[128 = 0]

[139 141  21 132 161  99 153 101 122 145  57 116 153 181  99  37 112  92
 123  99 141  78 153  76 109 183 129  87 134 134]	V & <19>
[104 143  62 148 128 129 121 136 137 137  68 151 114 125 142 108 118 150
  77 136 136 140 142 111 129 156 110 108 149 122]	V & <22>
[109 122  71 124 128 138 143  97 125 109 110 118 120 153 119  99 135 127
 180 118 164 111 123  71 108 135 133 111 197  86]	J & <19>
[121 112  75 136 137 130 127 116 141 144  90 124 135 137 130 100 120 108
 116 110 131  88 135  94 122 150 126  79 172 106]	G & <14>
[145 190  29 162 128 114 132  93 155 113 110 107 114 136 125  31 118  97
  94 113 108 127  88  31 112 165  94 174 199 183]	R & <15>
[111 154  72 133 117 112 123 103 147 121 122 125  97 146 135  87 148 105
 112 121 157 130 149  86 114 147 117 145 250 145]	G & <15>
[134 144  38 144 115 136 119 102 156 106 103 109  91 152 140  81 129 113
 140 112 156 107 168  66 107 151 129  94 197 115]	J & <15>
[132 116  83 124 124 127 141 122 136 119 101 118 133 131 118 105 112 135
 145 122 171  86 139  88 114 139 133  85 158  95]	G & <19>
[119 130  81 130 140 125 154 103 130 127  89 111 131 156 109  85 120 112
 170 115 138  76 119  89 114 144 142 103 152 103]	J & <19>
[126 128  56 135 127 139 133 128 149 132  95 124 102  72 127  76 113 117
  77 111 140 110 159  76 113 146 113  90 164 135]	G & <22>
[136 175  12 134 147 114 115 115 120 158  69 119 102 152 128  20 137  95
  62  95 127 131 132  89 120 185 132 114 155 194]	V & <15>
[115 129  46 133 169 111 137 136 136 141  65 118 166 152 132  59 100 108
  99 112 108  95 162  90 121 164 109  87 111 146]	V & <19>
[117 143  80 114 143 122 130  96  89 131 108 131 136 182 130  89 140 118
 163 156 144 144 116 148 127 160 156 126 166  96]	Y & <19>
[112 132  53 145 144 127 145 109 147 102 100  88 139 160 108  32 109 111
 141  90 138  73 119  13 109 122  98 120 163 141]	J & <19>
[ 91 114  76 145 122 144 143 107 140 105 111 112 120 139 118 106 116 121
 163 120 152  50 132  71 117 141 123  86 215  93]	J & <14>
[110 137  83 110 143 116 129  70 113 118 118 104 138 183 122  67 142 100
 172 123 170 107 120  76 123 150 142 162 180 116]	R & <19>
[113 161  66 126 124 126 118 107 140 133  97  98 116 133 128  77 121 111
  95 123 118 131 108  95 119 148 117 147 159 154]	R & <22>
[106 110  71 129 114 118 140 104 137 123 130 117 118 149 117  86 116  95
 130 110 144  97 125  74 126 143 114 108 200 108]	J & <14>
[ 97 155  58 147 124 124 130 113 144 132 102 108 116 105 144  76 114 114
 102 121 115 120 105  72 117 175 101 159 177 158]	R & <22>
[ 98 151  72 139 132 119  97  98  98 148  94 122 103 135 140  73 136  49
  76 146 106 156 120 112 117 178 117 162 142 150]	V & <15>
[ 92 132  66 146 136 133 132 126 155 135 116 112 107 127 158 106 126 123
 118 130 129 127 149  88 114 159 108 118 206  97]	J & <22>
[124 130  43 120 134 129 138 120 136 107 104 115 214 144 119  78 135 107
 168  88 171  80 146  77 113 154 144  75 207 115]	G & <19>
[101 137  61 141 160 119 135 100 129 141  86 121 142 156 129  51 106 118
 133 114 115  98 134  75  78 156 112 124 128 133]	Y & <19>
[116 119  32 126 144 124 141  88 165 105 101  98 132 178 125  73 120 109
 182 114 173  84 130  28  97 151 128  96 209 101]	J & <19>
[124 161  45 144 133 124 147 142 103 149  72 120 120 143 124  94 116 102
  89 128 106 129 113 118 110 164 123  82 145 143]	V & <22>
[111 142  69 144 101 131 119 100 162 118  95 118  97 129 120  97 123 117
 103 124 140 122 122  96 107 134 109 123 198 132]	J & <15>
[111 147  71 141 201 121 120  77 131 129 110  92 144 156 132  63 127 120
 144 120 125 117 116  78 119 157 114 153 153 131]	R & <19>
[131 206  61 110 127 124 132 100 123 140  95 134  68 145 123 101 156 108
  95 129 162 152 155 117 122 165 153 100 215 136]	G & <15>
[ 87 144  64 149 129 120 129 108 139 150 103 117 110 133 129  94 131 129
 129 134 116 136 105  87 124 147  75 171 156 119]	R & <22>
[120 139  91 137 118 124 123 118 137 134 122 120 100 121 135 126 126 141
 104 126 123 139 119 108 113 144 127 115 183 131]	J & <22>
[146 140  74 124 143 141 134 103 141  90 122 122 109 141 129  91 154 109
 131 105 149 116 141  64 114 134 114 109 199 128]	J & <15>
[129 160  57 130 118 122 134  95 146 112 106 122  86 138 112  76 196 100
 107 131 130 109 138  72 124 132 122 128 197 145]	J & <22>
